Below is a small trained network, with its code and all its weights. Each question gives an input and a class and asks what happens when units are switched off, that is, made to give their printed mean instead of their output.

import numpy as np


def w(rows, s, z=0):
    codes = np.array(rows[::2]) - 128.0
    scale = np.full(codes.shape[1], s)
    scale[-1] = z or s
    return codes * scale


def norm(h):
    return h / np.sqrt((h * h).mean(-1, keepdims=True) + 1e-5)


def f(y):
    return y / 2 * (1 + np.tanh(0.7978845608 * (y + 0.044715 * y**3)))


def log_softmax(a):
    a = a - a.max(-1, keepdims=True)
    return a - np.log(np.exp(a).sum(-1, keepdims=True))


def net(x, mask):
    res = np.array(x, float).reshape(1, 6) / 4 @ E
    u = 0
    for l in range(3):
        y = f(norm(res) @ A[l][:, :-1].T + A[l][:, -1])
        res = res + np.where(mask[u : u + 6], y, B[l][:, -1]) @ B[l][:, :-1]
        u += 6
    return log_softmax(norm(res)[-1] @ U[:, :-1].T + U[:, -1])


A, B = {}, {}
E = w([
[195,103,121,122,91,123,150,141],'x0',
[94,161,204,197,64,46,106,132],'x1',
[120,209,127,124,26,171,102,103],'x2',
[95,115,49,167,72,124,138,129],'x3',
[148,252,156,137,153,110,127,208],'x4',
[74,165,130,94,82,2,156,109],'x5',
],0.0099)
A[0] = w([
[137,76,113,161,45,131,127,148,71],'0.n0',
[186,6,83,108,173,147,160,137,133],'0.n1',
[148,138,108,86,141,139,155,97,26],'0.n2',
[184,192,150,107,100,137,117,144,17],'0.n3',
[67,155,142,94,128,134,136,51,2],'0.n4',
[194,20,208,94,148,159,90,99,63],'0.n5',
],0.011,0.0048)
B[0] = w([
[91,106,46,182,94,84,129,75,172],'0.n0',
[240,77,124,3,154,163,179,210,253],'0.n1',
[134,150,92,141,185,135,138,183,126],'0.n2',
[208,154,151,95,131,139,180,136,155],'0.n3',
[107,177,160,65,215,127,62,143,136],'0.n4',
[173,1,82,95,97,113,165,110,214],'0.n5',
],0.0096,0.0077)
A[1] = w([
[141,108,82,159,118,200,95,101,41],'1.n0',
[127,157,145,121,112,2,150,93,86],'1.n1',
[116,99,148,135,72,211,133,64,139],'1.n2',
[16,94,150,109,126,83,138,117,135],'1.n3',
[52,62,116,86,157,148,77,91,63],'1.n4',
[174,113,104,221,91,58,150,188,2],'1.n5',
],0.011,0.0035)
B[1] = w([
[164,135,98,197,90,29,189,77,169],'1.n0',
[67,139,119,103,128,75,60,46,254],'1.n1',
[165,96,91,146,234,65,45,74,199],'1.n2',
[161,70,109,174,170,160,39,99,198],'1.n3',
[186,139,146,121,170,218,95,254,165],'1.n4',
[115,120,44,222,183,136,74,67,189],'1.n5',
],0.0085,0.0056)
A[2] = w([
[203,30,250,172,223,66,109,84,250],'2.n0',
[23,46,208,141,240,46,177,212,151],'2.n1',
[3,166,69,151,227,212,106,80,146],'2.n2',
[176,201,163,228,185,212,181,181,79],'2.n3',
[126,117,192,109,148,253,27,144,250],'2.n4',
[101,122,145,109,113,157,120,125,76],'2.n5',
],0.0074,0.0022)
B[2] = w([
[124,107,3,166,55,129,83,88,253],'2.n0',
[151,53,99,147,41,102,138,61,166],'2.n1',
[119,129,66,161,108,89,156,105,177],'2.n2',
[61,180,75,153,179,111,112,135,157],'2.n3',
[155,149,74,163,199,155,150,109,183],'2.n4',
[158,150,115,125,128,128,113,97,115],'2.n5',
],0.013,0.0063)
U = w([
[150,202,142,103,191,195,143,187,145],'0',
[77,92,190,120,129,130,156,130,2],'1',
[198,24,93,109,125,141,173,120,182],'2',
[66,133,95,196,110,67,57,64,199],'3',
[74,86,223,116,108,149,146,131,4],'4',
[101,192,252,59,112,64,92,103,85],'5',
],0.017,0.0066)

Each question gives the input, the list of numbers given to net, and the class t.
The units are the neurons (one row each of A and B). Each row of codes is followed by its name. A weight is (code - 128) times the scale printed after its matrix; where a second scale follows, it is the last column's (A, B and U).
mask holds one flag per neuron, layer by layer. A switched-off neuron (its flag False) gives its mean, the last column of its row in B, instead of its output. The means were averaged over made-up inputs and are rounded, as every weight is.
A unit's drop is (log p(t) with every unit on - log p(t) with that unit switched off) / (log p(t) with every unit on - log p(t) with every unit switched off).
The circuit of an input: a set's keep is (log p(t) with only the set's units on - log p(t) with every unit switched off) / (log p(t) with every unit on - log p(t) with every unit switched off). Starting from the 12 units with the biggest drops (on a tie, the unit counted first), units are removed one at a time, each time the one whose removal leaves the highest keep (on an exact tie, the one counted first), for as long as the keep stays at least 0.8.
circuit, biggest first: the units of the circuit, biggest drop first
unit that matters most: the unit with the biggest drop
k most important neurons: the k neurons with the biggest drops, biggest first
k most important neurons of layer l: the k neurons of layer l with the biggest drops, biggest first
drop of u: that unit's drop, to one decimal
input [-5,-4,8,5,5,6], class 5: 3 most important neurons : [2.n0, 1.n5, 0.n0]
input [-7,-6,8,-8,-5,2], class 0: circuit, biggest first : [0.n4, 1.n4]
input [-2,0,7,2,1,4], class 5: 2 most important neurons : [2.n0, 1.n5]
input [-2,6,4,-1,2,4], class 5: circuit, biggest first : [2.n0, 1.n2]
input [-3,-2,2,0,3,-4], class 0: 3 most important neurons : [0.n5, 0.n0, 1.n1]
input [7,8,3,-4,3,2], class 5: unit that matters most : 0.n5
input [5,0,-8,1,1,8], class 3: circuit, biggest first : [1.n1, 0.n5]
input [5,0,1,-7,4,-4], class 0: 3 most important neurons of layer 1 : [1.n1, 1.n0, 1.n2]
input [2,6,2,-2,-6,-2], class 3: 2 most important neurons of layer 0 : [0.n1, 0.n0]
input [0,-4,-6,3,4,7], class 3: circuit, biggest first : [0.n1, 1.n1]
input [-8,8,-2,-8,-5,-2], class 2: 2 most important neurons : [0.n5, 1.n4]
input [-3,-7,-8,7,7,-5], class 0: circuit, biggest first : [0.n5, 2.n3]
input [8,1,6,2,8,6], class 5: 2 most important neurons : [2.n0, 0.n3]
input [4,3,-5,-2,-1,3], class 3: circuit, biggest first : [2.n0]
input [0,-2,-6,6,4,6], class 3: drop of 0.n1 : 0.2
input [-7,-2,-8,-7,4,4], class 3: drop of 0.n5 : 0.1
input [-4,3,3,-6,4,4], class 5: drop of 0.n4 : 0.0
input [-1,-6,-4,0,7,8], class 3: drop of 0.n1 : 2.3
